Below is a small trained network, with its code and all its weights. Each question gives an input and a target symbol and asks what happens when units are switched off, that is, made to give their printed mean instead of their output.

import numpy as np


def w(rows, s, z=0):
    codes = np.array(rows[::2]) - 128.0
    scale = np.full(codes.shape[1], s)
    scale[-1] = z or s
    return codes * scale


def f(y):
    return y / 2 * (1 + np.tanh(0.7978845608 * (y + 0.044715 * y**3)))


def softmax(a):
    e = np.exp(a - a.max(-1, keepdims=True))
    return e / e.sum(-1, keepdims=True)


def log_softmax(a):
    a = a - a.max(-1, keepdims=True)
    return a - np.log(np.exp(a).sum(-1, keepdims=True))


def net(x, mask):
    ids = ['ΓΛΞΩαβζπτφ'.index(c) for c in x.split()]
    T = len(ids)
    res = E[ids] + P[:T]
    r = res
    for j in range(2):
        rows = slice(2 * j, 2 * j + 2)
        q, k, v = (r @ M[0][rows].T for M in (Q, K, V))
        z = softmax(np.where(np.tri(T) > 0, q @ k.T / 2**0.5, -1e9)) @ v
        o = O[0][rows]
        res = res + np.where(mask[j], z, o[:, -1]) @ o[:, :-1]
    y = f(res @ A[0][:, :-1].T + A[0][:, -1])
    res = res + np.where(mask[2:6], y, B[0][:, -1]) @ B[0][:, :-1]
    return log_softmax(res[-1] @ U[:, :-1].T + U[:, -1])


Q, K, V, O, A, B = {}, {}, {}, {}, {}, {}
E = w([
[50,43,188,133,186,102],'Γ',
[78,76,141,117,18,158],'Λ',
[22,239,153,72,76,113],'Ξ',
[99,82,118,125,10,187],'Ω',
[75,59,147,61,200,149],'α',
[217,55,130,127,52,203],'β',
[173,44,101,90,46,177],'ζ',
[192,68,194,192,184,61],'π',
[46,63,166,59,207,160],'τ',
[150,35,96,61,23,197],'φ',
],0.012)
P = w([
[78,75,254,135,225,252],'0',
[110,97,140,78,96,73],'1',
[124,109,107,92,97,72],'2',
[136,128,88,105,93,88],'3',
[131,127,85,125,89,102],'4',
[137,133,84,141,89,115],'5',
[134,140,82,155,84,121],'6',
],0.0098)
Q[0] = w([
[182,64,108,143,160,120],'h1',
[121,69,121,59,7,129],'h1',
[64,149,91,84,179,121],'h2',
[124,207,138,161,208,103],'h2',
],0.011)
K[0] = w([
[190,68,131,109,141,153],'h1',
[99,170,99,83,113,254],'h1',
[85,147,72,55,121,120],'h2',
[111,253,96,100,89,50],'h2',
],0.0098)
V[0] = w([
[135,154,111,140,49,89],'h1',
[105,130,179,173,170,73],'h1',
[135,126,71,147,56,87],'h2',
[244,115,141,185,155,83],'h2',
],0.011)
O[0] = w([
[111,135,130,63,189,89,70],'h1',
[125,201,56,179,127,109,144],'h1',
[119,98,20,132,122,188,2],'h2',
[222,255,91,56,157,134,82],'h2',
],0.008,0.0068)
A[0] = w([
[92,59,83,189,39,212,90],'n1',
[183,66,114,174,194,62,252],'n2',
[55,45,159,254,98,153,9],'n3',
[156,128,181,177,92,162,141],'n4',
],0.0074,0.0028)
B[0] = w([
[187,144,49,65,211,97,199],'n1',
[14,131,142,117,177,96,177],'n2',
[216,199,106,103,150,89,248],'n3',
[82,2,99,190,115,113,172],'n4',
],0.0075,0.011)
U = w([
[1,72,191,137,179,112,208],'Γ',
[127,158,74,126,166,79,177],'Λ',
[181,194,22,147,132,150,200],'Ξ',
[185,148,69,140,162,125,102],'Ω',
[143,110,120,162,83,105,38],'α',
[132,86,133,174,57,177,168],'β',
[145,100,118,138,116,141,88],'ζ',
[170,171,162,86,107,155,110],'π',
[153,109,106,172,72,82,3],'τ',
[172,76,92,122,143,123,49],'φ',
],0.009,0.0064)

Each question gives the input, a string of symbols that net reads in full, and the target symbol t.
The units are the heads (2 rows each of Q, K, V and O) and the neurons (one row each of A and B). Each row of codes is followed by its name. A weight is (code - 128) times the scale printed after its matrix; where a second scale follows, it is the last column's (O, A, B and U).
mask holds one flag per unit, heads first, then neurons. A switched-off unit (its flag False) gives its mean, the last column of its rows in O or B, instead of its output. The means were averaged over made-up inputs and are rounded, as every weight is.
A unit's drop is (log p(t) with every unit on - log p(t) with that unit switched off) / (log p(t) with every unit on - log p(t) with every unit switched off).
The circuit of an input: a set's keep is (log p(t) with only the set's units on - log p(t) with every unit switched off) / (log p(t) with every unit on - log p(t) with every unit switched off). Starting from all 6 units, units are removed one at a time, each time the one whose removal leaves the highest keep (on an exact tie, the one counted first), for as long as the keep stays at least 0.8.
units of the circuit, in order: the units of the circuit, biggest drop first
top k neurons: the k neurons with the biggest drops, biggest first
which heads matter: for each layer, one digit per head in row order, 1 if its drop is at least 0.15 and else 0, layers parted by /
drop when u is switched off: that unit's drop, to one decimal
input Ξ Ω Λ, target Ξ: units of the circuit, in order => [h2 n1 n3 h1]
input β ζ φ, target β: units of the circuit, in order => [n3 h1]
input τ Ξ π β, target τ: units of the circuit, in order => [h2 h1 n3]
input Γ π φ φ, target Γ: units of the circuit, in order => [h1 h2]
input Ξ β Λ Λ τ Λ, target Ξ: which heads matter => 01
input φ Ξ Γ α π, target Γ: units of the circuit, in order => [n2]
input β ζ π Ξ β, target β: units of the circuit, in order => [n3 n4 h1]
input τ α β φ π Λ, target τ: units of the circuit, in order => [h2 n3 h1]
input π π φ π Ξ, target Γ: top 2 neurons => [n3 n1]
input Ξ Ξ φ Ξ Ξ τ Ω, target Ξ: units of the circuit, in order => [n1 h2 n3]
input τ ζ Ω, target τ: top 2 neurons => [n4 n3]
input Ξ φ π Ξ ζ, target Ξ: drop when n1 is switched off => 0.2
input Ξ β π Γ Ω, target Ξ: drop when n1 is switched off => 0.3
input π α π φ, target π: drop when h2 is switched off => 0.9
input Ξ φ β π Ω Ξ φ, target Ξ: units of the circuit, in order => [h2]
